In the rows, zero is written as 128.
Here are made-up elements, facts about them, and rows of numbers that follow some of those facts. Name the element behind each unnamed row.

There are 5 kinds of fact about the elements: Φ, η, ξ, χ, Λ.
[brustun] Φ paka
[mabripan drufla skebren boke] Φ gremol
[mabripan skebren] Φ drufla
[tasuplum] Φ suflus
[bagrun] Φ fitren
[trosku] Φ gunar
[zefak pleplin] Φ flubres
[zefak] Φ vustin
[gikor muki tefe] Φ nosipla
[gikor tefe stidras] Φ muki
[bagrokur] Φ droskur
[suflus vibin] Φ tasuplum
[boke] Φ skebren
[nivubrar] Φ katre
[foplu] Φ bero
[kina] Φ fitrir
[pleplin] Φ zefak
[pleplin] Φ fevar
[neful] Φ melek
[nosipla] Φ stidras
[pugrir] Φ darar
[pugrir darar] Φ bagrokur
[drona] Φ bikol
[drona] Φ gagistik
[vedrazer] Φ soban
[fetram skivun] Φ bota
[saklanun] Φ skisti
[klafletre telo] Φ drimo
[sadredras] Φ vetosti
[fevar] Φ pleplin
[rukes laven flubres] Φ zesun
[miro] Φ votrin
[nitrin] Φ vozodre
[sopor] Φ luvak
[sopor] Φ sobras
[votrin] Φ miro
[bota] Φ barum
[barum nuvar] Φ dabram
[barum] Φ fetram
[migra] Φ zumem
[padrebon] Φ plagres
[plagres] Φ dradru
[denibun] Φ sokos
[geklefim vozodre] Φ detis
[pokal] Φ skezim
[divu] Φ dreger
[stidras] Φ talesi
[bubrin] Φ tredroklil
[fitrir] Φ kina
[vozodre] Φ rulon
{drimo damudre rukes dabram vibin} η g
{brustun tredroklil keplen ruklil klafletre migra melek detis divu fitrir} η c
{mabripan zapom bilin darar laven} η j
{mitrak suflus sokos gagistik sadredras sopor nuvar droskur} η a
{tasuplum kleremo bagrokur koflivon zumem nitrin vustin bubrin} η e
{talesi rulon kirik graskir drona sobras fetram detel votrin denibun} η d
{lomon pugrir zesun lafi gremol vozodre} η i
{paka nivubrar foplu skezim kina nadu saklanun bota flubres} η f
{bagrun trosku telo plagres pokal bikol steplo} η k
{zefak vedrazer muki fitren padrebon geklefim} η h
{gikor neful gunar klazok fevar vetosti miro dreger skisti nustom} η b
mabripan ξ nadu figim tefe rukes
tasuplum ξ nadu detel gagistik pobru
luvak ξ trepok nefal dradru
lomon ξ doskol plagres plistom katre tribre
plunes ξ vibin vaflus detel
skepluflo ξ sadredras doron drona
skebren ξ vibin barum
suflus ξ flopi neful
tredroklil ξ kadrufli kleremo neful steskul bilin lazo
rulon ξ votrin migra depek darar sopor gremol
kirik ξ zefak stidras pobru skisti
duvutras ξ kluper skeron zopli dradru skisti muki
damudre ξ skezim nafik klatre
soban ξ sobras vozodre katre
muklutes ξ skivun nivubrar nitrin dorar
graskir ξ zesun nadu foplu tefe zopli keflas
nosipla ξ migra lazo
naskam ξ migra dradru dreger
lafi ξ pokal figim bero dabram
zumem ξ zapom paka klatre talesi
bristata ξ keplen mitrak loti bero
vustin ξ plagres dabram fetram
padrebon ξ bagrun nadu nivubrar sopor stufun fevar
menel ξ zaskil miro neful vozodre
denibun ξ vedrazer
nupe ξ flubres plagres ruklil
bikol ξ braklus depek kluzi plistom bota graste ruklil
nuvar ξ trepok skezim geklefim pugrir
steplo ξ planestil brustun
bubrin ξ tefe
skozipla ξ rikam nafik dreger
droskur ξ votrin kadrufli neful
fitrir ξ barum gremol koflivon planestil drimo
{gogre mitrak talesi bagrun stoskeflu rulon bero soban pleplin sokos nosipla zesun ruklil lafi zumem sadredras detel bilin distarik vetosti lazo miro votrin barum skivun stufun dreger skisti nupe rikam nuvar dradru stidras bubrin} χ 556
{drimo trepok suflus tredroklil keplen bilak fetram klatre fevar vustin padrebon vibin plodrin detis fitrir} χ 896
{brustun pusem nefal kleremo lomon plunes drufla paka troflifal plistom braklus trosku zefak skepluflo skebren bagrokur boke keflas nafik damudre nivubrar kadrufli graskir zaskil dresefle gagistik pugrir naskam pobru gunar vedrazer kliplir steskul klafletre depek klazok muki kluzi nitrin sopor migra telo plagres graste denibun planestil tefe staso laven divu steplo zopli sege nustom gremol flubres skozipla droskur} χ 947
{mabripan tasuplum gikor kirik duvutras skezim neful nadu bristata tribre darar fitren} χ 880
{luvak foplu muklutes doskol girazo drona saklanun zapom katre bota menel pokal} χ 111
{loti dorar melek bikol doron} χ 642
{kluper skeron koflivon kina sobras figim flopi rukes dabram geklefim vaflus vozodre} χ 511
[gogre trepok pusem nefal plunes paka stoskeflu gikor dorar rulon graskir sokos pobru lafi zumem sadredras klazok lazo miro votrin migra melek tefe steplo droskur] Λ m
[drimo luvak talesi kleremo loti trosku zefak skepluflo skebren bagrokur suflus keflas nafik skeron bero foplu koflivon doskol pleplin dresefle nosipla pugrir figim gunar kliplir fetram saklanun depek bilin klatre katre muki distarik sopor darar barum vibin dreger planestil nupe geklefim pokal detis rikam staso divu stidras zopli flubres] Λ l
[brustun mitrak tasuplum lomon kluper soban skezim neful nadu naskam bilak klafletre tribre stufun plagres menel skisti nuvar dradru laven skozipla fitrir vozodre] Λ o
[mabripan drufla kadrufli zaskil gagistik sobras zesun bristata nitrin vustin graste denibun] Λ q
[troflifal plistom bagrun braklus boke kirik duvutras damudre girazo vedrazer zapom detel flopi bota dabram fitren padrebon skivun bikol gremol vaflus] Λ n
[tredroklil keplen nivubrar muklutes kina drona ruklil steskul fevar rukes vetosti kluzi telo plodrin bubrin sege nustom doron] Λ p

Known rows:
vaflus: [108 129 115 117 131 108 122 140 132 150 129 134 130 118 116 115 135 129
 116 118 126 133 138 112 138 128 132 139 120 134 143 121 122 118 128 138
 124 126 121 145 150 155 118 120 143 142 134 126 130 143 137 111 131]
bota: [129 115 114 149 129 129 127 130 129 121 123 140 126  98 116 158 112 110
 122 131 113 134 141 122 125 118 157 129 136 105 148 116 131 124 143 101
 154 111 111 174 184 118 132 146 119 134 135 116 132 142 114 121 140]
laven: [139 115 112 148 114 126 117 118 127 120 139 146 116 129 126 153 125 109
 124 131 104 144 138 133 115 136 135 130 132 127 137 114 140 127 130 103
 145  97 133 161 127 130 113 143 122 121 145 122 136 146 115 114 136]
dresefle: [123 127 105 114 117 109 125 127 129 135 139 134 122 139 124 108 142 135
 109 117 118 147 140 120 130 147 140 134 120 157 144 127 131 122 120 133
 131 110 139 166 113 123 120 110 133 136 138 117 132 130 134 143 129]
vibin: [121 114 115 155 116 137 126 141 129 124 129 153 132 110 120 150 114  95
 132 124 113 151 139 126 120 114 150 131 135 107 136 114 138 125 140 115
 149 123 109 165 163 126 124 128 121 126 143 113 126 147 123 120 138]
pokal: [120 126 110 136 124 130 126 127 127 123 127 139 133 110 119 134 125 117
 115 125 112 146 143 118 122 122 150 132 131 123 147 121 138 122 133 124
 139 111 125 168 156 119 139 135 122 134 134 115 129 143 124 138 141]
keflas: [120 132 106 113 115 110 131 132 129 139 135 129 118 131 127 110 143 141
 114 115 118 151 141 122 130 145 136 135 117 157 148 122 132 124 124 130
 136 111 150 170 117 127 123 114 135 133 138 116 133 132 129 142 133]
sobras: [113 133 114 117 131 110 126 133 128 136 134 138 132 117 113 108 134 113
 120 125 123 131 137 114 128 127 122 142 120 139 133 120 131 117 124 144
 112 122 120 133 132 161 120 119 142 135 138 128 133 146 134 112 135]
klazok: [131 121 107 102 129 112 141 126 123 131 141 127 108 119 126  99 131 123
 127 135 124 119 134 125 122 149 115 140 116 158 135 129 137 111 117 135
 104 108 132 140 107 142 110 111 138 128 133 122 143 134 126 131 132]
neful: [149 133 108 156 133 123 111 135 138  79 137 143 134  91 100 152 134 127
 106 125 109 110 141  98 108 110 138 143 142 136 130  90 128 136 111 110
 129  94 119 114 142 149 178 157 136 118 140 119  99 150 141 116 148]
plunes: [135 108 106  77 129 139 136 143 136 140 118 124 118 152 159 152 123 131
 136 128 120 118 125 126 124 142  91 146 104 186 124 121 127 113 102 118
 129 120 141 120 100 115 140 107 128 136 136 128 126 129 117  96 126]
soban: [130 119 108  96 129 136 112 131 136 124 121 141 146 158 144 162 135 131
 114 114 110 132 133 104 119 122 106 148 113 176 122 113 119 120 105 128
 129 116 135 102 102 129 164 120 127 140 140 140 110 142 128  91 133]
kliplir: [123 125 106 118 116 109 127 128 129 135 138 133 122 137 125 109 140 137
 108 117 119 142 141 121 131 147 140 134 119 156 142 128 131 122 119 134
 130 109 143 165 113 123 118 109 134 137 137 117 131 131 136 143 130]
detel: [112 135 111 110 129 109 131 136 128 145 130 132 124 109 121 107 126 135
 115 115 120 137 142 113 131 126 135 139 115 143 145 119 123 110 131 130
 123 122 132 149 148 144 142 114 139 140 130 126 134 141 119 126 135]
zesun: [124 137 110 114 127 124 137 124 122 131 134 140 115  96 118 108 126 126
 133 122 117 157 141 114 119 127 130 139 119 133 136 119 138 107 133 132
 115 120 121 139 139 156 145 119 135 127 134 123 136 150 116 131 138]
dabram: [111 129 113 121 129 114 130 141 128 144 131 144 125 114 115 117 120 126
 124 114 128 143 138 115 133 121 137 139 117 127 137 119 127 110 134 134
 124 136 114 144 149 155 131 109 140 140 137 125 135 146 127 118 131]
vetosti: [118 132 109 112 131 108 129 140 129 143 138 132 124 113 118  99 122 146
 107 113 125 129 143 109 136 125 148 137 122 142 149 126 122 107 132 136
 121 126 119 156 155 143 143 105 142 142 126 121 130 138 128 132 132]
figim: [103 142 115 116 118 117 126 138 131 149 122 132 134 110 121 107 141 121
 123 119 118 149 141 112 130 127 128 140 120 139 145 116 129 123 127 137
 138 122 139 149 149 148 124 123 140 136 139 120 126 144 134 121 140]

Which element is each row?
No name comes twice in this set of rows, the named rows included.
[167 103 106 160 125 162 118 169 153  79 123 150 134 111 123 204 108 126
 128 114 112 116 134 107 113  98 145 141 145 133 129  80 124 140 114  83
 167 115 103 118 148 119 204 139 122 118 146 102  74 144 132  98 142] => suflus
[113 123 107 111 127 121 120 124 126 139 141 145 146 145 124 110 127 119
 105 114 118 142 141 114 130 124 143 137 122 149 138 143 134 109 127 158
 111 123 112 148 122 135 129  97 131 141 128 126 132 141 133 126 132] => dreger
[114 116 113 157 122 126 128 133 128 127 121 149 133 112 111 151 120 105
 131 127 120 148 138 121 126 119 146 130 133 102 141 116 140 134 136 125
 146 130 106 164 153 138 118 132 121 132 146 115 130 145 132 118 138] => geklefim
[147 109  97 112 140 128 129 173 150  97 124 137 129 125 117 162 114 167
 112  98 135 108 131  92 129 112 141 148 120 166 132  89 110 127 101 111
 136 137 110 109 121 133 212 102 139 141 138 113  85 132 139 108 128] => tredroklil
[130 133 106 106 122 115 133 124 125 138 141 133 104 127 125 101 136 135
 126 121 119 153 138 123 123 150 125 137 112 155 139 123 134 109 120 127
 119 110 143 148 112 142 123 111 138 130 138 123 140 137 124 137 130] => gagistik
[137 123 114 157 123 138 118 128 128 115 138 158 127 104 108 144 119 100
 133 128 109 150 140 118 109 114 132 137 137 108 130 107 137 122 133 117
 130 112 105 130 144 159 139 140 129 117 143 123 123 160 123 108 140] => vozodre
[136  96 117 141 122 165 112 138 137 121 119 160 140 148 146 205 108  89
 145 123 105 149 129 125 112 109 117 139 127 133 119 107 130 124 126  99
 152 124 104 124 132 119 141 129 111 128 150 132 114 149 111  77 133] => fitrir
[120 114 105 109 120 113 121 127 128 138 140 139 127 154 131 117 136 128
 104 116 119 143 138 124 132 145 139 133 119 160 138 137 132 119 121 138
 125 115 132 165 106 122 108 103 130 140 137 123 135 130 134 131 127] => nafik
[ 87 133 128 226 123 130 114 118 111 146 114 131 160 108 121 205 105 137
 171 160 122 222 149 137 111 181 123 124 140 150 148 102 151  73  88  32
 143 162 133 164 123 161  94 120 118  68  90 135 102  99 118 163 117] => drufla
[153 107 113 116 128 136 132 139 138 105 131 142 106  88 123 130 115  70
 119 144 104  63 130 129 121  94 134 137 143  92 134 125 135 148 157 139
 141  78  96 155 196 119 117 168 126 142 155 106 149 169 121  77 156] => gikor
[129 125 102 115 126 102 131 144 134 135 137 125 113 124 116 111 132 152
 106 112 130 120 140 118 138 145 150 134 121 150 151 120 120 116 122 122
 137 117 133 168 130 128 128 108 142 142 131 114 130 126 132 140 128] => steskul
[144  99 110 121 121 150 126 146 138 124 128 144 123 149 153 175 105 115
 136 117 112 131 128 130 117 126 121 139 120 159 128 109 126 119 119  94
 148 118 122 137 118 109 151 114 121 129 141 124 119 135 109  99 129] => denibun

The same elements again, as new rows of numbers:
Some elements and their rows:
plagres: [144 133 130 191 122 156 154 141 136  76 171 139 209 147  84]
bilak: [129 100 126 144 137 104 117  91 114 135 158 113 136 119 126]
nosipla: [123 130 129 165 113 139 191 154  54 124  74 158 142 149 180]
nupe: [133 127 151  70 148 114 126  93 148 157  99 100 182 134 159]
stufun: [141 124 131 129 128 121 121  86 122  98 185 112 126 115 119]
troflifal: [119 134 105 125 139 124 100 116 126 143 140 129 124 124 141]
pusem: [126 138 101  85 153 130 115 115 131 144 135 120 132 122 121]
denibun: [120 103 139 118 117 144 128 186 108 107  96 163 136 153 134]
flopi: [149 127 116 147 135 114 119  87 129 135 116 107 129 119 113]
skepluflo: [102 113 119  83 141 122 101 117 128 177 108 115 140 132 157]
rulon: [133  97 126  63 145 104 111 125 103 175  87 119 144 131 137]
menel: [131  88 110 128 140 100 109 112 103 201 140 132 196 127 156]
melek: [137 139 109  77 112 126 130  99 135 166 125 112 130 118 115]
tefe: [ 97 151 121 136 139 162 173 154 100  15 159 158 115 149 117]
bero: [125 157 147 117 149 117 120  94 163  83 142 110 126 126 117]
kina: [122 117 138 172 103 132 155 165 130  99 103 149 139 148 142]
pokal: [ 96 156 152 155 121 143 149 160 141  94 140 144 143 160 132]
bubrin: [116 101 169 115 122 137 144 168 119  85 132 131 110 147 161]

Name these rows:
No name comes twice in this set of rows, the named rows included.
[142 158 109 168  87 153 161 161 129 138 137 157 121 133  85] => migra
[ 85  91 126  25 151 121 100 146 105 126 126 110 119 126 154] => graskir
[104  93 128  59 142 119 114  94 134 124  92 115 146 153 163] => bristata
[ 95  52 163  93  62 140 121 201 175  88 121 127 134 162 128] => mabripan
[155 129 135 135 164 114 113  84 140 103 101 127 138 137 101] => sobras
[110  52 139 128 108 138 143 183  91  77 154 121 136 171 159] => tasuplum
[108 135 126 132 128 122 119 102 134 123 128 101  56 103 127] => skeron
[124 141 136 154 107 165 150 188 131  84 141 154  99 133 147] => zefak
[141 171 137 120 133 118 131  72 164 129 131 115 158 141 105] => ruklil
[153 125 136 130 115 126 162 164 118  95 120 140 136 128 102] => sadredras
[ 95 107 106  49 136 119 113 120 126 144 134 115 125 120 142] => plunes
[123 140 155 119 142 116 112 106 112  81 154 114  93 108 112] => detel
[105  65 137 143  69 124 166 160 106 169 131 137 192 163 149] => fitrir
[155 125 132 150 107 127 164 168 119 111  97 157 175 131 108] => miro

